Below are the code and all the weights of a small trained network. Each question names an input and a class and asks about switching units off, where a switched-off unit gives its printed mean instead of its output.

import numpy as np


def w(rows, s, z=0):
    codes = np.array(rows[::2]) - 128.0
    scale = np.full(codes.shape[1], s)
    scale[-1] = z or s
    return codes * scale


def norm(h):
    return h / np.sqrt((h * h).mean(-1, keepdims=True) + 1e-5)


def f(y):
    return y / 2 * (1 + np.tanh(0.7978845608 * (y + 0.044715 * y**3)))


def log_softmax(a):
    a = a - a.max(-1, keepdims=True)
    return a - np.log(np.exp(a).sum(-1, keepdims=True))


def net(x, mask):
    res = np.array(x, float).reshape(1, 3) / 4 @ E
    u = 0
    for l in range(2):
        y = f(norm(res) @ A[l][:, :-1].T + A[l][:, -1])
        res = res + np.where(mask[u : u + 12], y, B[l][:, -1]) @ B[l][:, :-1]
        u += 12
    return log_softmax(norm(res)[-1] @ U[:, :-1].T + U[:, -1])


A, B = {}, {}
E = w([
[114,111,216,92,230],'x0',
[6,225,196,116,46],'x1',
[127,118,156,187,134],'x2',
],0.011)
A[0] = w([
[111,114,168,89,179,5],'L0N1',
[130,127,141,89,200,52],'L0N2',
[121,101,145,146,131,23],'L0N3',
[110,134,152,122,102,113],'L0N4',
[135,130,108,40,133,10],'L0N5',
[159,97,136,122,107,100],'L0N6',
[139,162,91,27,134,44],'L0N7',
[135,147,165,252,172,2],'L0N8',
[128,93,112,131,129,79],'L0N9',
[114,129,91,40,140,34],'L0N10',
[118,119,112,96,146,5],'L0N11',
[167,136,112,127,194,55],'L0N12',
],0.016,0.0058)
B[0] = w([
[148,218,167,196,126,219],'L0N1',
[170,212,165,153,113,252],'L0N2',
[183,113,169,107,28,94],'L0N3',
[134,73,120,107,163,208],'L0N4',
[126,54,150,165,72,151],'L0N5',
[104,132,128,112,124,142],'L0N6',
[109,69,136,190,115,199],'L0N7',
[117,50,159,192,69,192],'L0N8',
[109,117,145,73,117,132],'L0N9',
[113,57,135,178,94,169],'L0N10',
[173,105,169,102,35,99],'L0N11',
[125,64,124,4,120,245],'L0N12',
],0.032,0.0035)
A[1] = w([
[45,144,183,125,144,38],'L1N1',
[167,139,43,138,79,87],'L1N2',
[253,94,65,142,133,69],'L1N3',
[135,160,45,154,75,3],'L1N4',
[132,131,112,155,137,179],'L1N5',
[60,160,157,66,28,107],'L1N6',
[13,158,138,120,103,40],'L1N7',
[153,98,80,190,252,106],'L1N8',
[112,56,160,194,78,97],'L1N9',
[158,115,123,125,119,95],'L1N10',
[81,109,130,86,183,132],'L1N11',
[150,178,75,171,144,165],'L1N12',
],0.024,0.006)
B[1] = w([
[133,106,169,59,169,187],'L1N1',
[147,176,220,134,115,172],'L1N2',
[63,56,183,98,171,179],'L1N3',
[126,132,244,187,181,170],'L1N4',
[169,146,106,98,107,153],'L1N5',
[130,154,2,129,111,168],'L1N6',
[117,28,202,77,152,206],'L1N7',
[177,170,3,107,108,167],'L1N8',
[126,69,100,173,33,251],'L1N9',
[104,95,114,129,127,134],'L1N10',
[107,183,46,111,143,195],'L1N11',
[150,197,79,115,104,182],'L1N12',
],0.03,0.013)
U = w([
[107,68,91,2,189,150],'0',
[141,34,173,169,47,169],'1',
[172,218,232,137,152,147],'2',
[171,164,16,152,82,189],'3',
[129,117,87,219,219,2],'4',
],0.016,0.0083)

Each question gives the input, the list of numbers given to net, and the class t.
The units are the neurons (one row each of A and B). Each row of codes is followed by its name. A weight is (code - 128) times the scale printed after its matrix; where a second scale follows, it is the last column's (A, B and U).
mask holds one flag per neuron, layer by layer. A switched-off neuron (its flag False) gives its mean, the last column of its row in B, instead of its output. The means were averaged over made-up inputs and are rounded, as every weight is.
A unit's drop is (log p(t) with every unit on - log p(t) with that unit switched off) / (log p(t) with every unit on - log p(t) with every unit switched off).
The circuit of an input: a set's keep is (log p(t) with only the set's units on - log p(t) with every unit switched off) / (log p(t) with every unit on - log p(t) with every unit switched off). Starting from the 12 units with the biggest drops (on a tie, the unit counted first), units are removed one at a time, each time the one whose removal leaves the highest keep (on an exact tie, the one counted first), for as long as the keep stays at least 0.8.
units of the circuit, in order: the units of the circuit, biggest drop first
k most important neurons: the k neurons with the biggest drops, biggest first
k most important neurons of layer l: the k neurons of layer l with the biggest drops, biggest first
drop of u: that unit's drop, to one decimal
input [3,-6,-8], class 1: 3 most important neurons => (L0N5, L0N10, L0N7)
input [-8,-7,1], class 2: 3 most important neurons => (L1N2, L0N4, L1N4)
input [1,0,1], class 3: 2 most important neurons of layer 1 => (L1N7, L1N3)
input [-7,-5,-3], class 2: units of the circuit, in order => (L1N2)
input [7,6,6], class 2: 3 most important neurons of layer 0 => (L0N12, L0N1, L0N7)
input [8,4,-8], class 1: 4 most important neurons of layer 0 => (L0N10, L0N7, L0N5, L0N11)
input [4,2,-3], class 2: 3 most important neurons of layer 0 => (L0N1, L0N2, L0N8)
input [8,-1,-8], class 1: 3 most important neurons of layer 0 => (L0N5, L0N10, L0N7)
input [6,-4,-1], class 2: 2 most important neurons => (L0N2, L0N1)
input [3,3,-1], class 3: 3 most important neurons => (L0N12, L1N8, L0N4)
input [-3,-2,-2], class 3: 2 most important neurons => (L1N8, L0N2)
input [-8,-7,-7], class 2: 4 most important neurons => (L1N2, L0N4, L1N4, L1N9)
input [5,-6,-8], class 1: 2 most important neurons of layer 0 => (L0N5, L0N10)
input [-7,-8,3], class 0: units of the circuit, in order => (L1N3)
input [-1,3,-3], class 3: 2 most important neurons => (L0N4, L1N8)
input [8,6,-2], class 2: 2 most important neurons => (L0N1, L0N12)
input [7,-6,-2], class 2: 2 most important neurons => (L0N2, L0N1)
input [-7,-5,-1], class 2: 2 most important neurons => (L1N2, L0N4)
input [-4,-8,4], class 0: drop of L1N3 => 0.3
input [-2,-6,0], class 0: most important neuron => (L0N12)
input [5,-2,-6], class 1: drop of L0N10 => 0.2
input [-8,4,-5], class 2: drop of L1N4 => 0.1
